Below is a small trained network, with its code and all its weights. Each question gives an input and a target symbol and asks what happens when units are switched off, that is, made to give their printed mean instead of their output.

import numpy as np


def w(rows, s, z=0):
    codes = np.array(rows[::2]) - 128.0
    scale = np.full(codes.shape[1], s)
    scale[-1] = z or s
    return codes * scale


def norm(h):
    return h / np.sqrt((h * h).mean(-1, keepdims=True) + 1e-5)


def f(y):
    return np.maximum(y, 0)


def softmax(a):
    e = np.exp(a - a.max(-1, keepdims=True))
    return e / e.sum(-1, keepdims=True)


def log_softmax(a):
    a = a - a.max(-1, keepdims=True)
    return a - np.log(np.exp(a).sum(-1, keepdims=True))


def net(x, mask):
    ids = ['ΓΘΞΦΩλμσ'.index(c) for c in x.split()]
    T = len(ids)
    res = E[ids] + P[:T]
    r = norm(res)
    for j in range(2):
        rows = slice(4 * j, 4 * j + 4)
        q, k, v = (r @ M[0][rows].T for M in (Q, K, V))
        z = softmax(np.where(np.tri(T) > 0, q @ k.T / 4**0.5, -1e9)) @ v
        o = O[0][rows]
        res = res + np.where(mask[j], z, o[:, -1]) @ o[:, :-1]
    y = f(norm(res) @ A[0][:, :-1].T + A[0][:, -1])
    res = res + np.where(mask[2:6], y, B[0][:, -1]) @ B[0][:, :-1]
    return log_softmax(norm(res)[-1] @ U[:, :-1].T + U[:, -1])


Q, K, V, O, A, B = {}, {}, {}, {}, {}, {}
E = w([
[203,148,100],'Γ',
[132,209,45],'Θ',
[133,120,191],'Ξ',
[206,10,132],'Φ',
[67,117,74],'Ω',
[145,12,133],'λ',
[119,115,169],'μ',
[125,112,9],'σ',
],0.012)
P = w([
[94,160,136],'0',
[179,2,109],'1',
[177,14,101],'2',
[170,29,93],'3',
[166,26,97],'4',
[173,28,100],'5',
],0.0057)
Q[0] = w([
[66,32,175],'h1',
[54,192,74],'h1',
[77,182,5],'h1',
[204,180,2],'h1',
[39,169,231],'h2',
[222,99,24],'h2',
[52,240,93],'h2',
[59,250,180],'h2',
],0.0083)
K[0] = w([
[31,141,249],'h1',
[113,146,86],'h1',
[143,209,153],'h1',
[157,223,41],'h1',
[164,75,69],'h2',
[109,153,146],'h2',
[137,59,88],'h2',
[185,21,119],'h2',
],0.011)
V[0] = w([
[76,150,133],'h1',
[106,69,161],'h1',
[129,177,158],'h1',
[42,60,218],'h1',
[182,160,197],'h2',
[160,111,46],'h2',
[254,122,158],'h2',
[125,28,122],'h2',
],0.0092)
O[0] = w([
[95,19,76,4],'h1',
[161,114,2,175],'h1',
[133,140,165,17],'h1',
[137,252,36,48],'h1',
[181,143,145,120],'h2',
[111,45,192,157],'h2',
[217,119,174,142],'h2',
[162,64,9,123],'h2',
],0.0067,0.0026)
A[0] = w([
[137,100,240,179],'n1',
[173,214,142,46],'n2',
[235,203,152,4],'n3',
[150,2,143,136],'n4',
],0.0078,0.0033)
B[0] = w([
[115,239,1,209],'n1',
[42,137,169,147],'n2',
[195,232,221,161],'n3',
[44,211,195,253],'n4',
],0.0055,0.0061)
U = w([
[173,96,184,255],'Γ',
[24,182,146,89],'Θ',
[149,218,84,3],'Ξ',
[179,7,84,96],'Φ',
[30,95,41,45],'Ω',
[138,23,56,87],'λ',
[117,204,33,175],'μ',
[85,15,88,99],'σ',
],0.011,0.0031)

Each question gives the input, a string of symbols that net reads in full, and the target symbol t.
The units are the heads (4 rows each of Q, K, V and O) and the neurons (one row each of A and B). Each row of codes is followed by its name. A weight is (code - 128) times the scale printed after its matrix; where a second scale follows, it is the last column's (O, A, B and U).
mask holds one flag per unit, heads first, then neurons. A switched-off unit (its flag False) gives its mean, the last column of its rows in O or B, instead of its output. The means were averaged over made-up inputs and are rounded, as every weight is.
A unit's drop is (log p(t) with every unit on - log p(t) with that unit switched off) / (log p(t) with every unit on - log p(t) with every unit switched off).
The circuit of an input: a set's keep is (log p(t) with only the set's units on - log p(t) with every unit switched off) / (log p(t) with every unit on - log p(t) with every unit switched off). Starting from all 6 units, units are removed one at a time, each time the one whose removal leaves the highest keep (on an exact tie, the one counted first), for as long as the keep stays at least 0.8.
circuit, biggest first: the units of the circuit, biggest drop first
top k neurons: the k neurons with the biggest drops, biggest first
which heads matter: for each layer, one digit per head in row order, 1 if its drop is at least 0.15 and else 0, layers parted by /
drop of u: that unit's drop, to one decimal
input Γ μ λ λ, target Γ: circuit, biggest first : (h2)
input Γ μ Ω, target Θ: circuit, biggest first : (n4, h2)
input Γ μ Γ μ σ, target Γ: circuit, biggest first : (h1, h2)
input Γ μ Γ Θ, target Θ: circuit, biggest first : (h1, n1)
input Φ σ Γ Ω σ σ, target σ: circuit, biggest first : (h1, n1)
input Γ Γ Φ, target Γ: which heads matter : 01
input μ μ λ Ξ μ, target μ: which heads matter : 10
input Θ Θ Ω Ξ Ξ Γ, target Θ: circuit, biggest first : (h2, h1, n1)
input Θ Γ Ω, target Θ: top 2 neurons : (n1, n4)
input Γ Φ Γ Φ σ, target Γ: circuit, biggest first : (h2, h1)
input λ Γ μ Θ Ξ Γ, target Γ: top 2 neurons : (n4, n1)
input Θ μ μ λ μ Ξ, target Ξ: top 2 neurons : (n4, n3)
input Θ Γ Φ σ, target Θ: top 2 neurons : (n4, n1)
input Γ Φ λ, target Γ: top neuron : (n4)
input Ω Φ Ω Γ, target Ω: drop of h2 : 1.3
input Γ Γ Θ, target Γ: drop of h1 : 0.1
input Ω λ μ, target Ω: drop of h2 : 0.7
